Here is a tiny trained network, its code and every weight. The questions are about switching its units off for an input and a class, where a switched-off unit gives its printed mean instead of its output.

import numpy as np


def w(rows, s, z=0):
    codes = np.array(rows[::2]) - 128.0
    scale = np.full(codes.shape[1], s)
    scale[-1] = z or s
    return codes * scale


def f(y):
    return np.maximum(y, 0)


def log_softmax(a):
    a = a - a.max(-1, keepdims=True)
    return a - np.log(np.exp(a).sum(-1, keepdims=True))


def net(x, mask):
    res = np.array(x, float).reshape(1, 3) / 4 @ E
    y = f(res @ A[0][:, :-1].T + A[0][:, -1])
    res = res + np.where(mask, y, B[0][:, -1]) @ B[0][:, :-1]
    return log_softmax(res[-1] @ U[:, :-1].T + U[:, -1])


A, B = {}, {}
E = w([
[63,2,148],'x0',
[213,111,44],'x1',
[162,111,152],'x2',
],0.011)
A[0] = w([
[177,183,145,93],'N1',
[94,154,186,121],'N2',
[140,90,160,200],'N3',
[111,37,117,57],'N4',
[142,218,116,87],'N5',
[149,53,187,77],'N6',
[108,92,96,252],'N7',
[131,119,8,204],'N8',
[125,31,159,169],'N9',
[155,191,137,102],'N10',
[101,80,161,84],'N11',
[169,92,31,123],'N12',
[155,189,162,130],'N13',
[96,130,102,95],'N14',
[109,81,105,98],'N15',
[44,172,174,167],'N16',
[157,134,84,186],'N17',
[176,170,131,95],'N18',
],0.012,0.0026)
B[0] = w([
[99,101,86,222],'N1',
[200,168,254,201],'N2',
[129,173,118,187],'N3',
[88,38,142,227],'N4',
[94,56,49,247],'N5',
[136,88,121,209],'N6',
[175,104,126,200],'N7',
[174,171,167,251],'N8',
[138,143,61,254],'N9',
[69,84,40,219],'N10',
[98,100,122,206],'N11',
[228,114,248,244],'N12',
[42,89,104,215],'N13',
[132,131,88,142],'N14',
[137,42,115,183],'N15',
[209,201,201,244],'N16',
[138,142,148,208],'N17',
[128,77,84,212],'N18',
],0.0067,0.0072)
U = w([
[255,251,243,255],'0',
[19,94,56,1],'1',
],0.0056,0.0018)

Each question gives the input, the list of numbers given to net, and the class t.
The units are the neurons (one row each of A and B). Each row of codes is followed by its name. A weight is (code - 128) times the scale printed after its matrix; where a second scale follows, it is the last column's (A, B and U).
mask holds one flag per neuron, in row order. A switched-off neuron (its flag False) gives its mean, the last column of its row in B, instead of its output. The means were averaged over made-up inputs and are rounded, as every weight is.
A unit's drop is (log p(t) with every unit on - log p(t) with that unit switched off) / (log p(t) with every unit on - log p(t) with every unit switched off).
The circuit of an input: a set's keep is (log p(t) with only the set's units on - log p(t) with every unit switched off) / (log p(t) with every unit on - log p(t) with every unit switched off). Starting from the 12 units with the biggest drops (on a tie, the unit counted first), units are removed one at a time, each time the one whose removal leaves the highest keep (on an exact tie, the one counted first), for as long as the keep stays at least 0.8.
circuit, biggest first: the units of the circuit, biggest drop first
top k neurons: the k neurons with the biggest drops, biggest first
drop when u is switched off: that unit's drop, to one decimal
input [-6,5,1], class 1: circuit, biggest first	N5; N10
input [5,6,7], class 0: circuit, biggest first	N12
input [-5,4,0], class 1: circuit, biggest first	N5; N16
input [6,-7,2], class 0: top 2 neurons	N16; N2
input [-3,2,-3], class 1: top 3 neurons	N16; N2; N5
input [7,8,-2], class 0: top 2 neurons	N12; N8
input [6,6,-4], class 0: top 2 neurons	N12; N8
input [-8,-7,-4], class 1: drop when N16 is switched off	-0.1
input [7,7,2], class 0: drop when N13 is switched off	0.2
input [1,-2,-4], class 0: drop when N12 is switched off	-0.1
